Each row is followed by its class number.
[ 23   3 -15  -9  17 -26 -12   1 -33 -71 -19  10  39 -26 -30   0 -35 -85
  11 -22  -5 -28  18 -27   1  22 -68  22 -14 -17  15  63  -8 -70]
2
[-18  -7 -36  -7  18 -32 -14 -27 -16 -51 -47  17  25  16  10  16 -46  34
 -20  10  -6  38  48 -12  33   8  11  -4  62 -29   1  34  63 -54]
9
[-32 -17 -29 -33  22  -1  21  -3 -32 -38 -39  48  48  16  20   3  -6 -14
 -18 -36 -13  12   6 -35  -1   5 -33  30  26 -48  33  -5  -9 -56]
3
[ 22 -21 -30  16  22   0  -4 -19 -49 -25 -44  85  47 -30  57 -24 -31  34
 -10   2   0  -2  39   6 -18  21  27  13 -44 -52  35  17  -1 -11]
7
[ 13  29  35 -14 -31 -18  23  16  13 -37  -6   2 -42 -68   3  48  21 -16
  33  17   7 -46  27 -14 -47 -23  28 -19  31  21  17  45 -27 -12]
3
[-16  -7   2  18  21 -34   6 -34 -18 -44 -34  19  44 -42   2   6  -2  19
   7  31 -39  -6  -3   4 -24  33  -8  59  -9 -21 -10  26  18 -85]
4
[ -2   4 -16  -5   8 -26 -29  16 -29 -33 -13  36  44  43   2 -53 -40 -14
   1  -3 -39  54   5   1  16 -24 -37  24 -59  16  57  -3 -19 -19]
8
[ 12 -22  -6  44  28 -22  -9   0 -33 -39 -23  32  30 -55  14  42 -23  -4
  -9 -14 -19  32  26  35   0  -2   2   0 -35 -17  73  47  14  12]
8
[ -3   8 -45  15 -23 -49 -24  10  -5 -14 -46  -5  37 -35  41  37  12  10
  -2 -36 -17  21  59  19 -14  20  -8  10 -33 -19  75  29  -3 -18]
0
[-23   0 -30  -8  16 -37  34 -18 -64 -45 -37   6  21   0  -1   0  -9  31
  -3   9  -9  20   6  16 -39 -10  21 -11  -2 -28 -23  31 -50 -39]
2
[ -9 -35 -35  37 -10 -28 -15  27   2   0 -50  -6  39 -56  28  70  30 -23
 -35 -12 -12 -15 -15   5   6 -38  24   8 -54 -54  90  25  26 -10]
10
[ -7 -17 -17 -14 -16   8   6  45  30  34  11 -35 -13  11  17  17  24 -22
   3 -54   5 -14 -30  -4 -12  -8 -34  -7 -13   4  44  13  -7   4]
7
[ -7  -2 -59 -20 -18 -72  28 -47  76 -13 -24 -14  44 -11  -3  10  64   1
  -7 -28  41 -38 -15  18  13  68  23   2  47 -58  41  24  15   7]
2
[   9   11  -12    9   12  -54   18   26  -39 -114   -6   51  -30    7
   -1    0  -21   21   -3  -25  -36   14   65   -6  -26  -22  -27  -32
   27  -20   -6   44    4  -49]
7
[-10 -45 -13  54  -4   1   1   5   2  40 -58  -1  14 -59   2  25   8 -10
 -28 -12 -29 -29   0 -16  45 -25 -25   2 -38 -57  74 -18  34 -12]
5
[-22 -38  -2  25 -33  10  19  43  15   7 -22  44  33 -76  22  55   7 -46
 -70  -8 -23 -29  16   1  -8 -31  55  23 -34 -25  18 -30 -41  -2]
9
[  4 -17 -25  31 -27 -38  10  43  -6 -23 -29  -2 -25 -23 -15  23  -9 -23
   3 -18 -34  35  25   1  21 -63  -3 -38  31   0  44  33 -27 -23]
3
[ 11  -5   6 -35  16 -20  12  -8 -43 -79 -21  34  32 -39  -3  36   8 -46
  22  28  14  -2 -20 -13 -18 -12 -27   4  10 -31  13  61  17 -43]
4
[ 15  35  -7  -2  14 -35  -7 -16  -1 -19  -8   5  59 -40  -9 -16 -25   2
  24 -30 -16  12  11  -4 -48   6  -8   3 -37  33  30  26 -46 -47]
3
[-23 -53 -18   3   3 -14   2  47  26 -34   9 -52  31  -5  -1   5   2 -46
 -23 -34  25 -41 -48  -7 -13 -35  32  32 -25 -28  -3 -32 -41 -48]
6
[ -8  22 -26  14  31 -27 -37 -31   5  -9   9  15  62 -36  25  10  16  35
  44 -38 -21  44  43 -17 -14  47 -33  26   2 -18   2  15  36 -48]
6
[ -5 -43  14  17 -14   0  19  22 -25  11 -76 -19 -24 -45  29  59   8  -2
 -28  15   0 -31 -26 -15  -1 -40  28 -26  29 -65   4  -6  20 -50]
1
[-36  -2 -18  15  16 -52  15 -41 -40 -21  -3   9  16  34   3  37  -5 -24
  53 -19 -20  -2   1  26 -16   8 -85   7 -16  32  14 -17 -34 -57]
8
[ 15 -18   5 -13  -9  20   9  46   9   3  18  22 -14  -4 -47   5   7 -12
   2 -27 -22 -47 -18 -36  -9 -25 -66  10  -6   0  45  -8  14 -46]
8
[ 21  27 -24  55   6 -43  37  17  17 -20   7  11  20 -17 -30  -3   8  -4
 -42 -28   9 -55 -13  25 -10  -8  21  -3 -33 -40   8 -34 -22 -34]
0
[-25  33  -6 -26 -48 -44  16  40  52  19 -36  -7  28 -37   1  45  30 -13
 -49 -19  13 -48 -13  20   1   8  41  -9  -1 -18  66   0   5  -8]
5
[ 13 -31  11  56 -13 -23 -26  -4  36  -4  -8 -28   4 -78   6  24  -7   3
  19  -5  -7 -20  -4  35  -4  -1  54  33 -57 -14  38 -28  13   3]
4
[ -3 -15  -7  -9  10 -11  19 -10 -31 -73  12  64  52 -44  34  19 -16  -8
  -1  15  -5  39  44   9 -32 -28  15   8  -3   2  -8  33 -22 -20]
1
[-11 -18 -37  34 -24 -37   4   9  44   3  16 -31  10  -6  11  45  49  -3
 -37  -9   4 -20 -22  26 -16 -16  32  -6 -12  -8  23  16 -13   0]
6
[ -7  10  -9  20  16 -27 -17 -16  38   7 -22 -54  25 -81  22  18  10 -11
 -18 -19  35 -55  -4 -15  27  49 -13  25 -11 -35  38   0  94  27]
3
[ 15  -1 -19  15  12 -51  -9  -7 -14 -47 -29   8  28 -10  23 -11  -2 -17
   3  21 -26  -3   3 -10 -17   2 -34  14 -17   8  10  74   2 -61]
9
[  3  51 -24  40  17 -27  12  -7 -49 -24 -35  37  59  -3  12  12 -18 -18
 -16  -5 -11 -24  89  -4   3  16 -17  10  -7 -25  51   1   1 -64]
10
[-20 -42  24  15  -7  12  25  38  12  -6 -10  13  22 -32  28  65  46 -47
 -24  -4 -13 -22  -4   2 -37 -13  27  14   3 -18  -2   8 -42 -22]
10
[ 24  51 -24 -11 -16 -19  -7   9 -50 -31 -42   9   0 -55 -19  42  15  -6
   0 -20  -1  13  34 -18 -14 -27  13   5  39 -26  45  15   2 -48]
6
[ -4 -41 -57  10 -30 -17 -12  28  43  51  10  12  26 -14 -21  19  48 -14
   5 -54 -14 -18   4 -13  28 -17 -58 -21 -30   2  81 -10 -31   8]
6
[ -1 -10  -9  22  22 -22 -12  -9 -33 -52 -19  30  18 -49 -32   9 -12  -6
   3   2 -22 -25  19  -1 -15   3  17  29 -36 -20 -22  15 -37 -27]
2
[ 15   5 -24  10  24 -38  -8 -13 -42 -62 -10 -10  -5  -8  -8   5  -2  -8
   9 -37 -23 -16  16  -3 -42   3 -50   5 -45   5  24  54 -32 -25]
2
[-19  59  -5  22 -31 -41   4 -24   0 -20 -14  30  21  19   2   4  -4  -1
  23   5 -53  22  60   5 -12  27  32  15  16 -21 -18 -13 -54 -81]
6
[-38  50 -25   0  16 -43 -15  14  21  -7   1   6  46 -36  28  51  16  -5
 -24 -20 -12   0 -14  15  12  13  19  14 -35  -7  39  56  14   4]
1
[ 20   0 -29  15  -3 -20 -13  -8 -46 -53 -19  16  13 -19   6  19 -32 -22
  25 -33 -38  37  31 -10 -29 -15 -11 -12  10 -14  -5  35 -36 -76]
4
[ 21  18  -2  15  33 -48 -16 -18  -1 -40 -47  24  70 -19  55 -38  11 -13
 -33  19   1 -32  40 -32  -9  54 -28   1 -23 -31  12  44  28 -23]
9
[-50  16 -26   9  14 -41  -3 -11 -31 -41 -32  44  38 -15  19  51 -26  12
 -23  24 -44  67  -1   3   2 -40  10  15  16  -2 -16  39  33 -72]
7
[ -1  23 -17  -8  15 -24 -14 -48 -72 -62 -35  66 -36 -24  39  35  -2  50
   3   2 -33  29  42  -5  -8   3 -22  -9  -7 -19  35  48  29  18]
6
[ 10  -7 -16 -31  31 -44   3 -22  -1 -64 -26  -6  46 -34 -33   6  13 -22
  18  -6  12 -43 -15 -16 -11  46 -37  12 -12 -29  12  68  10 -31]
9
[-20 -11 -14 -43   2 -22  12 -20 -10 -29 -29  54  23 -47  -4  -5  -7  69
  16  22 -21  25 -20   3 -26  18  22  43  28  -4  -8  36  24 -46]
3
[  7   8 -20 -34  -1 -14  22  -7 -51 -43 -34  54  11 -50   6  -9 -57  18
  31 -39 -57  75  -6 -28 -32 -40 -39 -11   3 -17  13  41   7 -90]
7
[ 18  -6 -21  -1  16 -29   9  -4 -11 -31 -34   6   4 -32 -45  20   2  -6
 -18 -17 -14 -44 -24 -12 -14  -8 -16 -19 -26 -13  47  77 -30 -26]
2
[ -1  28   0  13 -20 -39   1  15  24  -1 -32 -14   0  -4  15  27  31 -18
  -2   8  -8  -9 -15  -5   0  -6  33  -9  29 -27  24  31 -15 -53]
6
[ -5 -10 -18  21  25 -28  11 -18 -27 -18 -16   8  23  24   1 -26   0 -17
  21  -9 -28  42 -26  12  -5 -16 -43  22 -24  15 -15  -3 -62 -41]
0
[ -4 -19 -30  -9  -4  -1 -12 -20 -16  -9 -39  87  34 -27  19  25 -19  -4
 -24 -18 -21  -5   4   6  16  43  -3  30 -22 -40  57  24  13  -1]
3
[ 58 -18 -27   4 -14  20 -31 -35  28  20  18  -5  26 -35 -56 -19  28 -28
  15 -19 -16  28 -35 -17   4  -8 -40  32 -23  13  46   6  14  25]
8
[ -2 -26   2  32  -1 -47 -16  39  -3 -28 -31 -23  -2 -34   5  37 -21   7
 -28  -2   8 -58  -8  26   1 -24  10  14 -46 -10  47 -12  34 -39]
1
[ -6 -52 -52  20 -15   1   3  21  20  31  31 -35  13   0  14  32  39 -16
 -16 -39   2  13 -43  14 -18 -46 -20  11 -20  15  41   6 -24  -7]
6
[-33  18 -34  -5  14 -30  -7 -47  19 -35 -10   6   8 -40  27  47 -27  37
   4 -38 -25  42   1  -7   9   2  45 -20   7 -31  26  56  17  -9]
6
[  3  29 -31  36   5 -13   7   4   1  15  -9 -47  26 -13 -37  52  16 -32
 -11 -27  14 -35   9   0  11 -30   0   9  -2  -8  63 -10   9 -34]
10
[ 10   7  -4  30  22 -15   1   1 -13 -28 -35   7 -22 -23  54 -18 -19  17
  14  -9 -25  -5   6 -28  -5  -3  12  -4   5 -38  24  53  10 -34]
3
[ 25  -5 -16  20 -16  -5  10 -21 -13  -7 -13   8   7 -28  55   7  20   4
  21 -23 -15   1  21 -12 -51 -14   2  -3 -52 -47  41  -4 -12 -12]
9
[-17 -21  -2   3 -22 -27   2 -11  67  11   8 -20  30 -44 -24  55  37 -18
  26 -29  -6 -30 -33  13 -11  15  -1   6 -21 -21  25   3   8 -24]
5
[-12 -37 -21   7  -9  -3  23  19 -12   1 -11  17  19 -21  50  59  -6  14
 -52 -27   4  40 -12  60 -37 -21  27  -3 -30  -1  70  31   7  22]
7
[-25 -12 -25 -16 -19 -10  55  14 -12 -14  37  32  15  13  89 -46 -10  71
 -22  26 -21  59   0  30 -52 -15  20 -13 -12  -2 -40  38   2  -8]
1
[  9  55   2  -7 -11 -46  -8  22  51 -16  36  -6  60 -82   6  28  15 -15
  45 -18  24 -36   3  22 -54  22  41  42 -30  29  42  38 -22 -58]
6
[-19   5 -30   6 -19 -35  21  30  17  24  -5  22 -12  -9 -20  60   3   4
   1 -29   3 -30 -46  17   6 -27  13 -35  18 -12  29   5  -5 -41]
3
[-26 -43 -24 -12 -32  10  12  30 -42  10 -33  50  -2  -5   3  57 -14  -3
 -59   2 -31 -24 -66  15 -24 -56  14  16 -49 -10  31 -18 -29 -47]
4
[  5  28  -5  26   9 -49  -9  12 -36 -32 -37 -24 -16 -23  11  19 -37 -14
   0 -19  11 -12  -3  37   4  22   3   5 -11 -21   5   7  40 -25]
7
[ -7 -70 -28  18 -28 -26  24  20  14 -17 -36   2  12 -40  53  22  20  14
 -17 -28   6   3  28  44 -28  18  56  -9  -2 -47  28   8 -31  25]
7
[ 22  14   6  13  16 -34 -15 -32 -20 -74 -21 -12   0 -49   7  -1 -67  -5
  18 -21 -24  20  28  16 -44   4  15  25  -9  46  -6  45 -21 -50]
7
[ 45  -7 -15  13   9 -53 -34  24 -14 -68 -25  21   6 -39 -16 -11  20  -6
  13 -24  -4 -49  63 -43  -3 -21 -50 -32  -9 -11  23   7  -8 -23]
1
[ -5 -34 -40  -9  32 -19  13  17   5   3 -57   9 -19  34 -19  -9  43  43
 -37 -20  -3 -92 -57 -37   0  -5  -4 -10   1 -47  48  47 -35 -36]
2
[-17 -24  -1   8  -4  21 -13  70  -4   4 -12 -14  18 -16  28  13   8 -61
 -37 -21 -23  19 -41  -6  -3 -43  15  38 -61 -26  33  13 -24   5]
7
[ 11  -3 -20  20  57 -26   3 -18 -32 -72 -22  32  27 -53 -35 -14 -41   6
  45 -27 -37  41  17  16   4 -10  31  37   5  20  22  65 -60 -40]
10
[-15   0  31  57   6 -10 -13  19  -1 -22 -34   5   9  42  36  32   9  18
 -48  42 -14 -31  74  -1  -2  -2  49 -14 -10 -44  30 -13   6 -20]
4
[ -5   8  42 -20  50 -22  22 -36 -15 -73 -21  52  34  -4  21  -9 -14 -21
  26  45  51 -44 -26  -1 -15   8  37  33   5 -20  -6  -9 -12 -29]
3
[-19 -69  -8 -41  32 -15  26  -2 -25 -69 -50  15  62 -21  45  -5 -10  34
 -39  12  -5  63 -30 -18 -61 -48  30 -16   8 -17  10  64 -30 -30]
3
[-33 -11 -17  18  17 -54  10  -1  -3 -51  -5  18  17 -46  -7  24   9  28
   6 -23 -59 -13 -12   8 -35  11 -26  32 -36  -6  11  30  -6 -50]
8
[  4 -40 -40 -22  13 -38  13 -33   4 -50 -11  26  37   6  46 -32  32  12
  11  19  -4  38 -41  17 -28  22  14  26   0 -18 -15  75 -19  -2]
9
[  0 -16 -30   0  26 -14 -22 -10 -61 -42 -24  55  -4 -34 -18  45 -25 -46
  23 -29 -53 -12 -12 -17 -15 -10 -71  28 -26  32  12  87 -51 -69]
2
